Below is a small trained network, with its code and all its weights. Each question gives an input and a target symbol and asks what happens when units are switched off, that is, made to give their printed mean instead of their output.

import numpy as np


def w(rows, s, z=0):
    codes = np.array(rows[::2]) - 128.0
    scale = np.full(codes.shape[1], s)
    scale[-1] = z or s
    return codes * scale


def softmax(a):
    e = np.exp(a - a.max(-1, keepdims=True))
    return e / e.sum(-1, keepdims=True)


def log_softmax(a):
    a = a - a.max(-1, keepdims=True)
    return a - np.log(np.exp(a).sum(-1, keepdims=True))


def net(x, mask):
    ids = ['ΘΛΞΣΩαγδεζημπτ'.index(c) for c in x.split()]
    T = len(ids)
    res = E[ids] + P[:T]
    u = 0
    for l in range(2):
        r = res
        for j in range(3):
            rows = slice(3 * j, 3 * j + 3)
            q, k, v = (r @ M[l][rows].T for M in (Q, K, V))
            z = softmax(np.where(np.tri(T) > 0, q @ k.T / 3**0.5, -1e9)) @ v
            o = O[l][rows]
            res = res + np.where(mask[u + j], z, o[:, -1]) @ o[:, :-1]
        u += 3
    return log_softmax(res[-1] @ U[:, :-1].T + U[:, -1])


Q, K, V, O = {}, {}, {}, {}
E = w([
[147,148,140],'Θ',
[160,191,172],'Λ',
[236,169,81],'Ξ',
[140,135,136],'Σ',
[142,78,87],'Ω',
[144,128,128],'α',
[144,122,122],'γ',
[133,82,97],'δ',
[223,83,183],'ε',
[61,81,196],'ζ',
[77,202,103],'η',
[147,123,122],'μ',
[151,148,140],'π',
[8,81,128],'τ',
],0.018)
P = w([
[105,186,123],'0',
[65,123,103],'1',
[71,127,81],'2',
[64,111,77],'3',
[71,195,167],'4',
[83,199,168],'5',
[95,253,196],'6',
[66,147,112],'7',
[62,121,94],'8',
[84,60,46],'9',
[66,137,129],'10',
[74,148,134],'11',
[78,139,120],'12',
],0.0039)
Q[0] = w([
[143,132,234],'0.h0',
[167,171,10],'0.h0',
[98,133,202],'0.h0',
[201,93,91],'0.h1',
[121,143,136],'0.h1',
[175,108,125],'0.h1',
[109,117,79],'0.h2',
[101,206,67],'0.h2',
[82,118,169],'0.h2',
],0.013)
K[0] = w([
[99,89,105],'0.h0',
[157,203,145],'0.h0',
[114,66,71],'0.h0',
[221,105,117],'0.h1',
[101,126,86],'0.h1',
[194,122,108],'0.h1',
[103,176,122],'0.h2',
[142,158,4],'0.h2',
[109,108,120],'0.h2',
],0.012)
V[0] = w([
[164,135,231],'0.h0',
[164,179,242],'0.h0',
[128,36,154],'0.h0',
[27,234,154],'0.h1',
[1,88,57],'0.h1',
[25,167,167],'0.h1',
[118,60,172],'0.h2',
[105,123,69],'0.h2',
[155,181,235],'0.h2',
],0.0087)
O[0] = w([
[115,134,199,109],'0.h0',
[92,199,190,140],'0.h0',
[162,2,143,59],'0.h0',
[62,62,112,254],'0.h1',
[158,78,36,179],'0.h1',
[65,50,22,205],'0.h1',
[174,93,184,77],'0.h2',
[147,186,20,147],'0.h2',
[14,95,198,130],'0.h2',
],0.0056,0.0061)
Q[1] = w([
[200,40,253],'1.h0',
[175,189,93],'1.h0',
[132,192,123],'1.h0',
[106,193,136],'1.h1',
[131,41,165],'1.h1',
[97,158,209],'1.h1',
[117,68,74],'1.h2',
[68,57,183],'1.h2',
[162,69,123],'1.h2',
],0.0074)
K[1] = w([
[72,112,51],'1.h0',
[129,101,94],'1.h0',
[152,254,134],'1.h0',
[127,128,79],'1.h1',
[173,107,175],'1.h1',
[156,101,179],'1.h1',
[87,113,103],'1.h2',
[50,85,168],'1.h2',
[123,114,121],'1.h2',
],0.011)
V[1] = w([
[177,175,124],'1.h0',
[149,139,129],'1.h0',
[150,120,143],'1.h0',
[92,152,171],'1.h1',
[1,115,98],'1.h1',
[58,208,46],'1.h1',
[127,20,157],'1.h2',
[174,133,50],'1.h2',
[73,77,124],'1.h2',
],0.0081)
O[1] = w([
[185,195,126,136],'1.h0',
[125,126,99,130],'1.h0',
[121,154,126,127],'1.h0',
[54,101,121,131],'1.h1',
[54,112,124,233],'1.h1',
[115,152,119,255],'1.h1',
[133,54,1,98],'1.h2',
[162,179,108,143],'1.h2',
[159,85,110,148],'1.h2',
],0.0082,0.013)
U = w([
[140,129,147,54],'Θ',
[94,118,211,128],'Λ',
[169,255,170,2],'Ξ',
[149,126,137,72],'Σ',
[233,173,74,209],'Ω',
[155,133,138,80],'α',
[172,138,123,88],'γ',
[205,148,75,103],'δ',
[208,73,237,194],'ε',
[150,37,124,132],'ζ',
[79,206,54,187],'η',
[169,141,128,108],'μ',
[140,129,167,120],'π',
[169,107,10,31],'τ',
],0.0063,0.0083)

Each question gives the input, a string of symbols that net reads in full, and the target symbol t.
The units are the heads (3 rows each of Q, K, V and O). Each row of codes is followed by its name. A weight is (code - 128) times the scale printed after its matrix; where a second scale follows, it is the last column's (O and U).
mask holds one flag per head, layer by layer. A switched-off head (its flag False) gives its mean, the last column of its rows in O, instead of its output. The means were averaged over made-up inputs and are rounded, as every weight is.
A unit's drop is (log p(t) with every unit on - log p(t) with that unit switched off) / (log p(t) with every unit on - log p(t) with every unit switched off).
The circuit of an input: a set's keep is (log p(t) with only the set's units on - log p(t) with every unit switched off) / (log p(t) with every unit on - log p(t) with every unit switched off). Starting from all 6 units, units are removed one at a time, each time the one whose removal leaves the highest keep (on an exact tie, the one counted first), for as long as the keep stays at least 0.8.
circuit, biggest first: the units of the circuit, biggest drop first
unit that matters most: the unit with the biggest drop
which heads matter: for each layer, one digit per head in row order, 1 if its drop is at least 0.15 and else 0, layers parted by /
drop of u: that unit's drop, to one decimal
input ε π ε δ ζ η π Ω Σ η η Ξ ζ, target ζ: which heads matter => 000 / 001
input Ξ η τ Ω, target Ξ: circuit, biggest first => 0.h1; 1.h2; 0.h0
input ζ τ Ω, target ζ: circuit, biggest first => 0.h0; 1.h2
input Ω Θ Ω α Λ η η ζ ε, target ε: which heads matter => 011 / 010
input Ω Λ Ω Λ, target Ω: circuit, biggest first => 1.h1; 0.h0; 0.h2; 0.h1
input Ω η Ω Ω, target Ω: unit that matters most => 0.h1
input η Ξ η γ Ω η η η η τ, target τ: circuit, biggest first => 0.h1; 1.h2
input ε μ Ω, target ε: circuit, biggest first => 0.h1; 1.h1; 0.h0
input Ω ε ζ ζ ζ δ α η δ ε Ω Ξ ε, target ε: which heads matter => 010 / 010
input Ω Ω η Λ, target Ω: circuit, biggest first => 0.h0; 0.h2; 1.h1; 1.h2
input Λ δ ζ ε ε Θ μ, target ε: which heads matter => 111 / 010
input ε μ Λ, target ε: which heads matter => 111 / 010
input Ξ Ω Ω Ω, target Ξ: which heads matter => 010 / 001
input Ω π π, target Ω: which heads matter => 111 / 010
input ζ Λ Ω, target ζ: which heads matter => 001 / 111
input Ω Ω Θ, target Ω: drop of 0.h1 => 0.2
input Ω δ δ π, target Ω: drop of 1.h1 => 0.3
input Ω π Ω, target Ω: drop of 0.h1 => 0.4
